Here is a tiny trained network, its code and every weight. The questions are about switching its units off for an input and a target symbol, where a switched-off unit gives its printed mean instead of its output.

import numpy as np


def w(rows, s, z=0):
    codes = np.array(rows[::2]) - 128.0
    scale = np.full(codes.shape[1], s)
    scale[-1] = z or s
    return codes * scale


def norm(h):
    return h / np.sqrt((h * h).mean(-1, keepdims=True) + 1e-5)


def f(y):
    return np.maximum(y, 0)


def softmax(a):
    e = np.exp(a - a.max(-1, keepdims=True))
    return e / e.sum(-1, keepdims=True)


def log_softmax(a):
    a = a - a.max(-1, keepdims=True)
    return a - np.log(np.exp(a).sum(-1, keepdims=True))


def net(x, mask):
    ids = ['ΓΘΣεηξ'.index(c) for c in x.split()]
    T = len(ids)
    res = E[ids] + P[:T]
    q, k, v = (norm(res) @ M[0].T for M in (Q, K, V))
    z = softmax(np.where(np.tri(T) > 0, q @ k.T / 4**0.5, -1e9)) @ v
    res = res + np.where(mask[0], z, O[0][:, -1]) @ O[0][:, :-1]
    y = f(norm(res) @ A[0][:, :-1].T + A[0][:, -1])
    res = res + np.where(mask[1:9], y, B[0][:, -1]) @ B[0][:, :-1]
    return log_softmax(norm(res)[-1] @ U[:, :-1].T + U[:, -1])


Q, K, V, O, A, B = {}, {}, {}, {}, {}, {}
E = w([
[129,152,92,179,79,254,182,52],'Γ',
[201,140,31,140,148,102,92,119],'Θ',
[227,153,116,160,73,122,132,91],'Σ',
[175,125,61,99,178,135,49,52],'ε',
[194,130,169,103,142,131,113,63],'η',
[167,153,97,112,134,70,85,87],'ξ',
],0.0098)
P = w([
[107,196,136,100,140,133,151,141],'0',
[159,142,80,248,159,57,185,114],'1',
[207,84,82,120,51,126,170,85],'2',
[90,155,120,83,135,117,175,127],'3',
[151,94,152,187,147,97,92,90],'4',
[217,91,69,124,64,127,149,83],'5',
[137,180,133,138,189,148,164,147],'6',
[139,85,173,153,142,119,51,92],'7',
],0.018)
Q[0] = w([
[49,146,146,150,192,114,102,102],'head 1',
[156,126,56,31,13,72,151,7],'head 1',
[76,110,98,194,75,137,98,176],'head 1',
[143,173,134,81,147,197,159,100],'head 1',
],0.017)
K[0] = w([
[121,30,130,109,154,169,129,173],'head 1',
[213,254,104,169,102,183,45,152],'head 1',
[70,121,112,223,90,142,113,125],'head 1',
[87,146,113,128,135,126,164,120],'head 1',
],0.017)
V[0] = w([
[181,118,67,103,120,213,137,112],'head 1',
[92,126,143,112,126,252,159,149],'head 1',
[95,114,54,138,163,137,43,107],'head 1',
[93,120,179,115,166,128,123,64],'head 1',
],0.02)
O[0] = w([
[181,99,74,102,222,242,125,140,253],'head 1',
[153,141,38,194,153,177,129,247,144],'head 1',
[15,47,2,136,163,176,122,71,104],'head 1',
[72,188,71,81,62,106,30,167,154],'head 1',
],0.011)
A[0] = w([
[179,85,114,170,95,115,130,22,158],'neuron 1',
[95,170,221,97,145,129,76,131,122],'neuron 2',
[50,157,143,121,215,152,164,224,33],'neuron 3',
[147,59,75,120,2,114,91,131,2],'neuron 4',
[97,135,162,177,85,126,55,62,169],'neuron 5',
[226,25,139,199,59,144,77,166,124],'neuron 6',
[137,4,162,245,85,72,90,49,127],'neuron 7',
[216,26,90,158,96,138,119,133,195],'neuron 8',
],0.019,0.0045)
B[0] = w([
[164,128,98,71,90,54,189,213,252],'neuron 1',
[53,135,63,132,97,187,107,75,171],'neuron 2',
[176,78,165,248,136,29,134,164,162],'neuron 3',
[215,195,181,182,155,167,166,148,146],'neuron 4',
[111,93,182,169,171,63,121,138,182],'neuron 5',
[77,15,120,81,189,148,143,55,199],'neuron 6',
[100,168,167,254,230,191,93,110,218],'neuron 7',
[67,181,155,145,53,113,57,97,236],'neuron 8',
],0.019,0.015)
U = w([
[44,50,59,118,179,210,104,134,80],'Γ',
[40,117,131,182,84,33,135,93,60],'Θ',
[165,65,122,51,91,31,180,184,252],'Σ',
[117,254,59,133,80,144,108,173,111],'ε',
[201,163,170,113,142,202,127,102,81],'η',
[171,178,141,239,154,99,141,226,185],'ξ',
],0.0083,0.0025)

Each question gives the input, a string of symbols that net reads in full, and the target symbol t.
The units are the heads (4 rows each of Q, K, V and O) and the neurons (one row each of A and B). Each row of codes is followed by its name. A weight is (code - 128) times the scale printed after its matrix; where a second scale follows, it is the last column's (O, A, B and U).
mask holds one flag per unit, heads first, then neurons. A switched-off unit (its flag False) gives its mean, the last column of its rows in O or B, instead of its output. The means were averaged over made-up inputs and are rounded, as every weight is.
A unit's drop is (log p(t) with every unit on - log p(t) with that unit switched off) / (log p(t) with every unit on - log p(t) with every unit switched off).
The circuit of an input: a set's keep is (log p(t) with only the set's units on - log p(t) with every unit switched off) / (log p(t) with every unit on - log p(t) with every unit switched off). Starting from all 9 units, units are removed one at a time, each time the one whose removal leaves the highest keep (on an exact tie, the one counted first), for as long as the keep stays at least 0.8.
circuit, biggest first: the units of the circuit, biggest drop first
unit that matters most: the unit with the biggest drop
k most important neurons: the k neurons with the biggest drops, biggest first
drop of u: that unit's drop, to one decimal
input η ξ Γ ε, target ε: circuit, biggest first => [head 1; neuron 2]
input ξ Σ Γ Γ Γ, target Γ: 3 most important neurons => [neuron 6; neuron 3; neuron 5]
input Γ ε ξ ε Γ Γ Γ, target Γ: 3 most important neurons => [neuron 1; neuron 8; neuron 7]
input ε ξ Σ Θ, target Γ: 2 most important neurons => [neuron 1; neuron 8]
input ε Γ Θ η ε ξ, target ε: circuit, biggest first => [head 1; neuron 4; neuron 6; neuron 7]
input Σ η ε η ε η, target Σ: unit that matters most => neuron 7
input Θ η η ε Γ Γ, target Θ: 2 most important neurons => [neuron 8; neuron 7]
input ε Θ Γ Σ Σ ε, target ε: 2 most important neurons => [neuron 6; neuron 4]
input Θ Γ η η, target Σ: circuit, biggest first => [head 1; neuron 7; neuron 1]
input ε Γ ξ η, target Γ: 2 most important neurons => [neuron 1; neuron 8]
input η η Γ Γ Γ ε, target η: 2 most important neurons => [neuron 4; neuron 1]
input Γ Σ Θ Γ Σ ε, target Γ: 2 most important neurons => [neuron 6; neuron 1]
input ξ ε η η, target Θ: 3 most important neurons => [neuron 2; neuron 5; neuron 6]
input η ξ η, target η: 2 most important neurons => [neuron 1; neuron 4]
input Γ Γ η, target Γ: circuit, biggest first => [neuron 6]
input Θ η Γ Γ η ε, target Θ: circuit, biggest first => [neuron 8; neuron 7; head 1; neuron 1]
input Σ Σ Γ Θ, target η: drop of neuron 7 => 0.1
input Γ ε Θ ε Γ η Θ, target Γ: drop of neuron 8 => 0.1
input Σ Γ ξ, target Σ: drop of neuron 7 => 0.3
input Θ η η, target Θ: unit that matters most => neuron 8
